Below are the code and all the weights of a small trained network. Each question names an input and a target symbol and asks about switching units off, where a switched-off unit gives its printed mean instead of its output.

import numpy as np


def w(rows, s, z=0):
    codes = np.array(rows[::2]) - 128.0
    scale = np.full(codes.shape[1], s)
    scale[-1] = z or s
    return codes * scale


def f(y):
    return y / 2 * (1 + np.tanh(0.7978845608 * (y + 0.044715 * y**3)))


def softmax(a):
    e = np.exp(a - a.max(-1, keepdims=True))
    return e / e.sum(-1, keepdims=True)


def log_softmax(a):
    a = a - a.max(-1, keepdims=True)
    return a - np.log(np.exp(a).sum(-1, keepdims=True))


def net(x, mask):
    ids = ['γεηλμξπσ'.index(c) for c in x.split()]
    T = len(ids)
    res = E[ids] + P[:T]
    q, k, v = (res @ M[0].T for M in (Q, K, V))
    z = softmax(np.where(np.tri(T) > 0, q @ k.T / 2**0.5, -1e9)) @ v
    res = res + np.where(mask[0], z, O[0][:, -1]) @ O[0][:, :-1]
    y = f(res @ A[0][:, :-1].T + A[0][:, -1])
    res = res + np.where(mask[1:9], y, B[0][:, -1]) @ B[0][:, :-1]
    return log_softmax(res[-1] @ U[:, :-1].T + U[:, -1])


Q, K, V, O, A, B = {}, {}, {}, {}, {}, {}
E = w([
[142,180,80,228,171,122],'γ',
[204,189,92,181,209,30],'ε',
[248,141,82,147,124,81],'η',
[203,188,236,53,157,43],'λ',
[155,227,162,188,225,59],'μ',
[153,228,129,169,98,51],'ξ',
[145,7,88,122,80,184],'π',
[143,138,111,124,55,71],'σ',
],0.013)
P = w([
[115,208,127,136,121,190],'0',
[140,180,232,134,104,97],'1',
[63,64,125,83,146,10],'2',
[62,78,130,122,118,210],'3',
[139,211,241,135,92,77],'4',
[139,71,52,125,125,63],'5',
[82,244,88,77,157,151],'6',
],0.013)
Q[0] = w([
[36,5,73,107,158,105],'head 1',
[116,103,61,51,177,166],'head 1',
],0.011)
K[0] = w([
[171,60,184,244,109,110],'head 1',
[74,3,197,173,73,47],'head 1',
],0.007)
V[0] = w([
[178,132,129,4,119,122],'head 1',
[158,133,114,96,45,103],'head 1',
],0.012)
O[0] = w([
[133,59,204,232,87,131,254],'head 1',
[115,130,23,57,8,140,152],'head 1',
],0.014,0.0027)
A[0] = w([
[69,90,14,209,115,86,129],'neuron 1',
[191,156,1,223,154,185,4],'neuron 2',
[112,153,177,143,79,173,147],'neuron 3',
[138,65,148,109,127,83,7],'neuron 4',
[195,90,78,151,125,77,63],'neuron 5',
[179,137,104,27,141,111,73],'neuron 6',
[42,166,140,106,115,166,108],'neuron 7',
[207,149,193,160,139,46,207],'neuron 8',
],0.0094,0.0026)
B[0] = w([
[43,136,135,96,199,97,156],'neuron 1',
[158,1,113,173,75,66,145],'neuron 2',
[114,71,178,117,93,184,157],'neuron 3',
[65,106,66,172,94,83,142],'neuron 4',
[166,138,195,205,117,162,144],'neuron 5',
[40,145,137,255,119,83,150],'neuron 6',
[69,153,224,146,117,145,130],'neuron 7',
[133,100,83,52,138,153,254],'neuron 8',
],0.0097,0.016)
U = w([
[87,95,149,172,138,59,96],'γ',
[168,76,60,91,116,83,56],'ε',
[211,93,61,104,70,104,117],'η',
[156,77,204,117,104,147,108],'λ',
[140,120,153,114,171,171,134],'μ',
[112,189,130,144,52,136,252],'ξ',
[123,104,2,34,84,219,190],'π',
[94,143,103,100,55,148,85],'σ',
],0.0079,0.0018)

Each question gives the input, a string of symbols that net reads in full, and the target symbol t.
The units are the heads (2 rows each of Q, K, V and O) and the neurons (one row each of A and B). Each row of codes is followed by its name. A weight is (code - 128) times the scale printed after its matrix; where a second scale follows, it is the last column's (O, A, B and U).
mask holds one flag per unit, heads first, then neurons. A switched-off unit (its flag False) gives its mean, the last column of its rows in O or B, instead of its output. The means were averaged over made-up inputs and are rounded, as every weight is.
A unit's drop is (log p(t) with every unit on - log p(t) with that unit switched off) / (log p(t) with every unit on - log p(t) with every unit switched off).
The circuit of an input: a set's keep is (log p(t) with only the set's units on - log p(t) with every unit switched off) / (log p(t) with every unit on - log p(t) with every unit switched off). Starting from all 9 units, units are removed one at a time, each time the one whose removal leaves the highest keep (on an exact tie, the one counted first), for as long as the keep stays at least 0.8.
circuit, biggest first: the units of the circuit, biggest drop first
top k neurons: the k neurons with the biggest drops, biggest first
drop of u: that unit's drop, to one decimal
input λ μ λ ξ γ, target λ: circuit, biggest first -> (head 1; neuron 3)
input ξ ξ η γ π, target ξ: circuit, biggest first -> (neuron 8; head 1; neuron 6)
input λ λ λ ξ μ η, target γ: top 4 neurons -> (neuron 1; neuron 5; neuron 8; neuron 4)
input λ π λ λ μ σ, target γ: top 3 neurons -> (neuron 1; neuron 8; neuron 5)
input μ η λ λ μ ε, target γ: circuit, biggest first -> (neuron 1)
input λ λ λ π ε, target λ: circuit, biggest first -> (head 1; neuron 3)
input π λ η, target γ: circuit, biggest first -> (neuron 1; neuron 5; head 1)
input μ γ λ σ ε, target μ: top 2 neurons -> (neuron 2; neuron 4)
input λ γ η η ξ π, target γ: circuit, biggest first -> (neuron 8; neuron 1)
input λ λ λ λ η, target λ: top 2 neurons -> (neuron 3; neuron 5)
input λ η λ λ μ ξ, target γ: circuit, biggest first -> (neuron 1; head 1)
input σ π π η γ ξ, target γ: circuit, biggest first -> (neuron 1; neuron 8; head 1; neuron 6)
input ξ λ ξ λ γ ε, target γ: circuit, biggest first -> (neuron 1; neuron 5)
input λ λ ξ μ π λ σ, target ξ: circuit, biggest first -> (neuron 8)
input ξ λ π, target γ: top 4 neurons -> (neuron 8; neuron 1; neuron 4; neuron 5)
input ξ ε π γ, target γ: drop of neuron 2 -> 0.6
input ε λ γ γ, target γ: drop of neuron 8 -> 1.1
input μ η μ λ σ ε η, target η: drop of neuron 2 -> 0.4
input λ λ σ, target γ: drop of neuron 4 -> 0.1
input μ λ μ λ γ, target μ: circuit, biggest first -> (head 1)
